Here is a tiny trained network, its code and every weight. The questions are about switching its units off for an input and a class, where a switched-off unit gives its printed mean instead of its output.

import numpy as np


def w(rows, s, z=0):
    codes = np.array(rows[::2]) - 128.0
    scale = np.full(codes.shape[1], s)
    scale[-1] = z or s
    return codes * scale


def f(y):
    return y / 2 * (1 + np.tanh(0.7978845608 * (y + 0.044715 * y**3)))


def log_softmax(a):
    a = a - a.max(-1, keepdims=True)
    return a - np.log(np.exp(a).sum(-1, keepdims=True))


def net(x, mask):
    res = np.array(x, float).reshape(1, 4) / 4 @ E
    y = f(res @ A[0][:, :-1].T + A[0][:, -1])
    res = res + np.where(mask, y, B[0][:, -1]) @ B[0][:, :-1]
    return log_softmax(res[-1] @ U[:, :-1].T + U[:, -1])


A, B = {}, {}
E = w([
[71,13,164,160],'x0',
[161,114,198,217],'x1',
[252,106,152,98],'x2',
[181,135,54,193],'x3',
],0.014)
A[0] = w([
[203,135,119,107,253],'N1',
[168,159,109,93,125],'N2',
[177,112,129,86,137],'N3',
[203,107,70,161,189],'N4',
[75,159,31,102,115],'N5',
[195,165,62,154,108],'N6',
[137,149,62,169,232],'N7',
[110,81,114,120,151],'N8',
[116,53,178,87,177],'N9',
[139,170,129,84,159],'N10',
[131,70,151,78,115],'N11',
[51,94,131,102,225],'N12',
[11,107,135,148,240],'N13',
[185,186,115,82,134],'N14',
[64,149,75,98,146],'N15',
[139,191,152,101,120],'N16',
[126,173,143,206,165],'N17',
[94,94,177,158,153],'N18',
[165,162,254,88,218],'N19',
[76,70,156,89,179],'N20',
[149,172,118,66,196],'N21',
[84,157,57,106,122],'N22',
[155,168,177,163,215],'N23',
[140,142,144,54,205],'N24',
[175,141,139,94,200],'N25',
],0.016,0.0058)
B[0] = w([
[249,167,75,137,206],'N1',
[121,121,44,145,179],'N2',
[226,153,126,83,172],'N3',
[162,241,151,146,196],'N4',
[42,133,127,15,223],'N5',
[124,192,60,118,193],'N6',
[81,206,107,140,188],'N7',
[158,153,190,135,160],'N8',
[237,70,229,113,200],'N9',
[121,105,60,62,185],'N10',
[220,128,201,72,172],'N11',
[80,128,206,83,218],'N12',
[58,121,218,125,249],'N13',
[141,115,2,129,208],'N14',
[5,116,127,41,212],'N15',
[123,93,53,106,179],'N16',
[72,132,69,246,176],'N17',
[114,82,178,215,186],'N18',
[165,72,101,147,221],'N19',
[131,107,223,132,205],'N20',
[142,72,59,80,208],'N21',
[20,148,105,38,204],'N22',
[113,97,62,174,177],'N23',
[140,70,108,93,199],'N24',
[206,127,64,120,183],'N25',
],0.0094,0.02)
U = w([
[43,139,174,89,227],'0',
[145,252,111,157,106],'1',
[102,115,107,74,3],'2',
[73,107,143,239,182],'3',
[207,103,171,121,65],'4',
[106,63,237,135,218],'5',
[138,69,82,137,48],'6',
],0.012,0.0029)

Each question gives the input, the list of numbers given to net, and the class t.
The units are the neurons (one row each of A and B). Each row of codes is followed by its name. A weight is (code - 128) times the scale printed after its matrix; where a second scale follows, it is the last column's (A, B and U).
mask holds one flag per neuron, in row order. A switched-off neuron (its flag False) gives its mean, the last column of its row in B, instead of its output. The means were averaged over made-up inputs and are rounded, as every weight is.
A unit's drop is (log p(t) with every unit on - log p(t) with that unit switched off) / (log p(t) with every unit on - log p(t) with every unit switched off).
The circuit of an input: a set's keep is (log p(t) with only the set's units on - log p(t) with every unit switched off) / (log p(t) with every unit on - log p(t) with every unit switched off). Starting from the 12 units with the biggest drops (on a tie, the unit counted first), units are removed one at a time, each time the one whose removal leaves the highest keep (on an exact tie, the one counted first), for as long as the keep stays at least 0.8.
circuit, biggest first: the units of the circuit, biggest drop first
k most important neurons: the k neurons with the biggest drops, biggest first
drop when u is switched off: that unit's drop, to one decimal
input [-4,6,-8,5], class 3: circuit, biggest first => (N17)
input [0,-3,6,0], class 6: 2 most important neurons => (N14 N20)
input [-6,-4,-1,6], class 1: 2 most important neurons => (N4 N6)
input [-2,2,-2,-3], class 3: 2 most important neurons => (N5 N9)
input [-7,-3,5,2], class 1: 3 most important neurons => (N4 N6 N1)
input [0,4,-4,6], class 3: 2 most important neurons => (N17 N1)
input [-8,-3,8,3], class 1: 2 most important neurons => (N4 N6)
input [-8,-3,7,4], class 1: drop when N4 is switched off => 0.9
input [1,2,-5,-1], class 5: drop when N22 is switched off => 0.1
input [-6,6,-7,4], class 1: drop when N18 is switched off => 0.4
